Here is a tiny trained network, its code and every weight. The questions are about switching its units off for an input and a class, where a switched-off unit gives its printed mean instead of its output.

import numpy as np


def w(rows, s, z=0):
    codes = np.array(rows[::2]) - 128.0
    scale = np.full(codes.shape[1], s)
    scale[-1] = z or s
    return codes * scale


def f(y):
    return np.maximum(y, 0)


def log_softmax(a):
    a = a - a.max(-1, keepdims=True)
    return a - np.log(np.exp(a).sum(-1, keepdims=True))


def net(x, mask):
    res = np.array(x, float).reshape(1, 4) / 4 @ E
    y = f(res @ A[0][:, :-1].T + A[0][:, -1])
    res = res + np.where(mask, y, B[0][:, -1]) @ B[0][:, :-1]
    return log_softmax(res[-1] @ U[:, :-1].T + U[:, -1])


A, B = {}, {}
E = w([
[143,184,238,134,191,123],'x0',
[128,99,145,251,132,87],'x1',
[129,135,112,131,140,130],'x2',
[40,190,131,165,103,180],'x3',
],0.016)
A[0] = w([
[92,121,105,127,90,159,63],'neuron 0',
[211,134,175,80,205,91,125],'neuron 1',
[68,160,149,146,123,221,62],'neuron 2',
[83,187,201,133,202,74,10],'neuron 3',
[153,114,78,109,90,130,56],'neuron 4',
[91,119,114,78,137,167,101],'neuron 5',
[132,168,185,154,168,130,156],'neuron 6',
[104,137,118,135,110,98,83],'neuron 7',
[126,155,120,102,94,135,57],'neuron 8',
[112,66,153,101,196,159,128],'neuron 9',
[204,63,108,116,151,65,91],'neuron 10',
[162,69,105,128,134,72,23],'neuron 11',
[65,158,147,135,127,200,190],'neuron 12',
[85,94,88,180,88,177,119],'neuron 13',
[115,32,29,80,54,121,54],'neuron 14',
[152,135,170,182,157,115,84],'neuron 15',
[58,150,139,133,128,164,109],'neuron 16',
[118,98,103,115,120,125,189],'neuron 17',
[126,130,119,81,129,186,155],'neuron 18',
[156,134,165,53,142,185,154],'neuron 19',
[157,115,164,63,176,156,129],'neuron 20',
[123,168,101,36,90,196,249],'neuron 21',
[58,101,98,197,64,187,138],'neuron 22',
[73,171,153,125,124,182,4],'neuron 23',
[129,69,47,106,69,139,237],'neuron 24',
[169,70,113,135,153,83,103],'neuron 25',
[162,138,149,62,153,124,144],'neuron 26',
[184,154,108,125,165,121,119],'neuron 27',
[118,114,128,119,136,121,79],'neuron 28',
[98,170,99,10,86,196,26],'neuron 29',
[108,140,101,165,83,121,105],'neuron 30',
[161,107,114,113,141,59,187],'neuron 31',
[63,169,149,115,131,143,23],'neuron 32',
[115,123,134,164,113,180,116],'neuron 33',
],0.013,0.012)
B[0] = w([
[73,145,112,135,107,94,152],'neuron 0',
[111,114,74,9,83,89,220],'neuron 1',
[200,86,156,160,186,147,168],'neuron 2',
[139,163,224,230,116,169,177],'neuron 3',
[167,91,122,67,190,136,156],'neuron 4',
[149,154,168,161,136,123,163],'neuron 5',
[181,69,128,106,171,142,192],'neuron 6',
[126,132,104,119,102,125,133],'neuron 7',
[111,143,113,146,114,115,138],'neuron 8',
[98,121,102,117,133,130,155],'neuron 9',
[155,156,224,213,136,161,189],'neuron 10',
[111,156,165,172,105,149,153],'neuron 11',
[105,188,145,161,77,87,196],'neuron 12',
[53,148,96,96,101,91,183],'neuron 13',
[231,72,118,133,165,144,217],'neuron 14',
[176,98,180,147,184,205,165],'neuron 15',
[168,126,169,166,132,156,165],'neuron 16',
[116,151,144,159,104,123,171],'neuron 17',
[148,109,184,134,160,146,180],'neuron 18',
[89,127,57,86,95,97,198],'neuron 19',
[105,148,78,63,108,110,187],'neuron 20',
[200,28,122,100,208,162,251],'neuron 21',
[52,159,80,99,68,74,203],'neuron 22',
[237,55,111,97,183,132,149],'neuron 23',
[105,188,207,209,122,161,238],'neuron 24',
[172,125,181,201,160,150,170],'neuron 25',
[88,159,67,43,115,89,186],'neuron 26',
[109,115,125,109,133,128,155],'neuron 27',
[133,129,129,118,129,133,128],'neuron 28',
[110,183,240,241,85,124,205],'neuron 29',
[86,147,100,108,103,100,157],'neuron 30',
[147,96,106,85,145,127,186],'neuron 31',
[175,80,140,107,160,145,146],'neuron 32',
[107,152,91,113,98,132,149],'neuron 33',
],0.011,0.023)
U = w([
[176,2,146,115,198,153,95],'0',
[119,229,206,205,148,153,52],'1',
[56,192,48,61,113,110,254],'2',
],0.014,0.002)

Each question gives the input, the list of numbers given to net, and the class t.
The units are the neurons (one row each of A and B). Each row of codes is followed by its name. A weight is (code - 128) times the scale printed after its matrix; where a second scale follows, it is the last column's (A, B and U).
mask holds one flag per neuron, in row order. A switched-off neuron (its flag False) gives its mean, the last column of its row in B, instead of its output. The means were averaged over made-up inputs and are rounded, as every weight is.
A unit's drop is (log p(t) with every unit on - log p(t) with that unit switched off) / (log p(t) with every unit on - log p(t) with every unit switched off).
The circuit of an input: a set's keep is (log p(t) with only the set's units on - log p(t) with every unit switched off) / (log p(t) with every unit on - log p(t) with every unit switched off). Starting from the 12 units with the biggest drops (on a tie, the unit counted first), units are removed one at a time, each time the one whose removal leaves the highest keep (on an exact tie, the one counted first), for as long as the keep stays at least 0.8.
circuit, biggest first: the units of the circuit, biggest drop first
most important unit: the unit with the biggest drop
top k neurons: the k neurons with the biggest drops, biggest first
drop when u is switched off: that unit's drop, to one decimal
input [-4,3,5,-7], class 1: top 2 neurons -> [neuron 21; neuron 10]
input [6,-6,-7,0], class 2: circuit, biggest first -> [neuron 19]
input [6,0,-1,2], class 0: top 2 neurons -> [neuron 24; neuron 29]
input [8,-7,2,1], class 0: top 4 neurons -> [neuron 21; neuron 6; neuron 22; neuron 23]
input [-3,5,-8,0], class 1: top 3 neurons -> [neuron 1; neuron 19; neuron 26]
input [-4,-6,5,3], class 1: top 2 neurons -> [neuron 29; neuron 24]
input [-3,1,-4,-8], class 1: top 4 neurons -> [neuron 21; neuron 10; neuron 24; neuron 11]
input [4,-4,-6,8], class 0: top 2 neurons -> [neuron 23; neuron 21]
input [2,0,4,2], class 0: top 3 neurons -> [neuron 24; neuron 29; neuron 10]
input [3,-7,5,7], class 0: top 2 neurons -> [neuron 21; neuron 23]
input [8,8,-7,-4], class 0: top 2 neurons -> [neuron 6; neuron 24]
input [7,2,-2,-1], class 0: top 2 neurons -> [neuron 24; neuron 6]
input [4,-7,-8,6], class 0: top 2 neurons -> [neuron 21; neuron 23]
input [-8,4,0,2], class 2: most important unit -> neuron 22
input [-4,-4,-1,4], class 1: drop when neuron 29 is switched off -> 0.2
input [-7,7,-5,8], class 2: drop when neuron 5 is switched off -> 0.0
input [-1,2,-1,-4], class 1: drop when neuron 21 is switched off -> 1.1
